Here is a tiny trained network, its code and every weight. The questions are about switching its units off for an input and a target symbol, where a switched-off unit gives its printed mean instead of its output.

import numpy as np


def w(rows, s, z=0):
    codes = np.array(rows[::2]) - 128.0
    scale = np.full(codes.shape[1], s)
    scale[-1] = z or s
    return codes * scale


def f(y):
    return y / 2 * (1 + np.tanh(0.7978845608 * (y + 0.044715 * y**3)))


def softmax(a):
    e = np.exp(a - a.max(-1, keepdims=True))
    return e / e.sum(-1, keepdims=True)


def log_softmax(a):
    a = a - a.max(-1, keepdims=True)
    return a - np.log(np.exp(a).sum(-1, keepdims=True))


def net(x, mask):
    ids = ['βγδζηθλμξπστφψω'.index(c) for c in x.split()]
    T = len(ids)
    res = E[ids] + P[:T]
    r = res
    for j in range(3):
        rows = slice(2 * j, 2 * j + 2)
        q, k, v = (r @ M[0][rows].T for M in (Q, K, V))
        z = softmax(np.where(np.tri(T) > 0, q @ k.T / 2**0.5, -1e9)) @ v
        o = O[0][rows]
        res = res + np.where(mask[j], z, o[:, -1]) @ o[:, :-1]
    y = f(res @ A[0][:, :-1].T + A[0][:, -1])
    res = res + np.where(mask[3:15], y, B[0][:, -1]) @ B[0][:, :-1]
    return log_softmax(res[-1] @ U[:, :-1].T + U[:, -1])


Q, K, V, O, A, B = {}, {}, {}, {}, {}, {}
E = w([
[180,87,122,123,102,145],'β',
[115,127,179,66,118,56],'γ',
[153,137,151,142,102,175],'δ',
[64,165,153,168,120,215],'ζ',
[130,161,131,137,82,178],'η',
[181,156,216,123,110,172],'θ',
[81,134,115,155,92,152],'λ',
[9,48,143,87,158,250],'μ',
[139,130,145,196,106,147],'ξ',
[89,141,128,198,165,169],'π',
[137,45,101,108,63,133],'σ',
[128,160,152,152,125,195],'τ',
[185,59,151,136,151,95],'φ',
[81,239,183,90,107,110],'ψ',
[192,16,157,109,107,114],'ω',
],0.023)
P = w([
[90,88,192,87,5,122],'0',
[137,204,56,149,173,124],'1',
[129,105,81,78,151,191],'2',
[77,80,194,126,73,109],'3',
[133,213,46,144,169,121],'4',
[127,99,86,72,159,198],'5',
[74,88,192,134,96,91],'6',
[132,213,43,138,168,117],'7',
[123,97,88,68,167,201],'8',
[72,94,189,137,112,80],'9',
[138,210,49,157,171,141],'10',
[125,97,89,62,165,201],'11',
[71,98,184,138,118,79],'12',
],0.014)
Q[0] = w([
[170,164,123,8,133,65],'H1',
[108,74,46,184,126,45],'H1',
[143,189,72,194,109,2],'H2',
[29,82,226,174,71,53],'H2',
[64,105,132,20,192,181],'H3',
[116,191,154,164,43,57],'H3',
],0.0095)
K[0] = w([
[226,121,230,20,79,105],'H1',
[83,56,54,192,129,11],'H1',
[208,110,73,254,39,122],'H2',
[168,73,205,160,119,199],'H2',
[22,85,112,90,180,149],'H3',
[134,189,193,173,70,108],'H3',
],0.0087)
V[0] = w([
[115,80,98,157,152,130],'H1',
[43,113,148,199,105,126],'H1',
[60,203,133,21,128,1],'H2',
[146,129,114,181,111,136],'H2',
[148,164,135,85,83,92],'H3',
[159,138,104,165,127,119],'H3',
],0.008)
O[0] = w([
[129,89,93,169,102,129,162],'H1',
[114,196,163,66,32,123,216],'H1',
[97,195,127,43,104,56,3],'H2',
[157,131,51,176,99,251,130],'H2',
[186,118,148,113,119,235,46],'H3',
[165,134,72,79,140,253,99],'H3',
],0.0054,0.0059)
A[0] = w([
[93,139,46,158,243,75,77],'N1',
[206,146,66,105,220,169,115],'N2',
[202,178,86,123,120,112,57],'N3',
[248,205,126,148,216,115,41],'N4',
[113,126,34,181,159,86,189],'N5',
[144,108,101,130,132,205,109],'N6',
[142,38,140,61,153,144,130],'N7',
[98,65,35,118,132,190,142],'N8',
[178,199,42,195,205,52,75],'N9',
[6,225,175,149,152,175,110],'N10',
[63,144,9,161,174,165,9],'N11',
[120,134,12,125,154,186,124],'N12',
],0.012)
B[0] = w([
[148,157,223,103,28,163,163],'N1',
[186,79,76,86,90,195,177],'N2',
[223,45,96,147,18,93,128],'N3',
[18,131,161,146,111,53,147],'N4',
[104,150,81,123,225,149,206],'N5',
[99,135,197,156,80,147,166],'N6',
[153,231,171,106,114,157,176],'N7',
[157,118,85,188,174,53,199],'N8',
[172,103,178,236,131,175,165],'N9',
[199,139,153,89,118,113,248],'N10',
[101,62,200,60,177,153,174],'N11',
[91,142,48,104,7,108,195],'N12',
],0.012,0.014)
U = w([
[148,148,95,122,101,123,45],'β',
[71,203,97,121,153,139,168],'γ',
[117,140,108,134,117,126,100],'δ',
[132,55,172,136,63,67,134],'ζ',
[98,141,106,135,103,122,105],'η',
[102,139,123,128,149,192,86],'θ',
[98,128,88,138,143,95,173],'λ',
[106,153,134,180,224,96,248],'μ',
[78,190,110,196,141,134,120],'ξ',
[116,5,106,56,156,123,171],'π',
[123,208,112,179,121,101,81],'σ',
[170,45,103,102,110,93,65],'τ',
[188,94,95,102,176,124,77],'φ',
[111,163,101,91,140,129,134],'ψ',
[189,55,150,177,145,75,132],'ω',
],0.013,0.011)

Each question gives the input, a string of symbols that net reads in full, and the target symbol t.
The units are the heads (2 rows each of Q, K, V and O) and the neurons (one row each of A and B). Each row of codes is followed by its name. A weight is (code - 128) times the scale printed after its matrix; where a second scale follows, it is the last column's (O, A, B and U).
mask holds one flag per unit, heads first, then neurons. A switched-off unit (its flag False) gives its mean, the last column of its rows in O or B, instead of its output. The means were averaged over made-up inputs and are rounded, as every weight is.
A unit's drop is (log p(t) with every unit on - log p(t) with that unit switched off) / (log p(t) with every unit on - log p(t) with every unit switched off).
The circuit of an input: a set's keep is (log p(t) with only the set's units on - log p(t) with every unit switched off) / (log p(t) with every unit on - log p(t) with every unit switched off). Starting from the 12 units with the biggest drops (on a tie, the unit counted first), units are removed one at a time, each time the one whose removal leaves the highest keep (on an exact tie, the one counted first), for as long as the keep stays at least 0.8.
circuit, biggest first: the units of the circuit, biggest drop first
top k neurons: the k neurons with the biggest drops, biggest first
heads that matter: for each layer, one digit per head in row order, 1 if its drop is at least 0.15 and else 0, layers parted by /
input φ π φ ξ φ φ π θ λ π ξ, target ξ: circuit, biggest first	[N10; N9; H2]
input ψ π π π β ξ φ ψ π π θ β, target ψ: heads that matter	010
input μ η π π π π θ γ φ φ μ σ τ, target ζ: circuit, biggest first	[N5]
input φ ω π π π π ξ π φ β η, target β: circuit, biggest first	[N12; N3; H2]
input μ π β π β τ, target μ: circuit, biggest first	[H3; N12]
input β β λ, target λ: heads that matter	000
input φ φ π φ θ π, target π: circuit, biggest first	[N11; N7]
input μ η θ, target μ: heads that matter	101
input β σ ξ, target ξ: top 2 neurons	[N10; N6]
input σ π θ π π ξ φ β π π θ ω, target ω: heads that matter	010
input π π ω β φ π π φ π θ ζ λ, target λ: top 2 neurons	[N8; N12]
input β φ φ, target φ: circuit, biggest first	[N2; N7; H1]
input π φ π σ φ π φ ζ μ φ, target μ: heads that matter	000
input π π δ θ λ π μ π β, target μ: circuit, biggest first	[H3; N12; N2; N10]
input π π ω π, target μ: heads that matter	011
input θ π π π μ, target π: heads that matter	001
input μ π ξ, target μ: top 3 neurons	[N12; N2; N1]
input π π π β ζ ζ μ β ω, target μ: top 2 neurons	[N7; N12]
input λ μ π φ ω, target φ: heads that matter	000
input μ π λ β β π λ β φ, target μ: heads that matter	001
input φ φ π ξ π π δ π φ, target φ: top 4 neurons	[N2; N7; N8; N4]
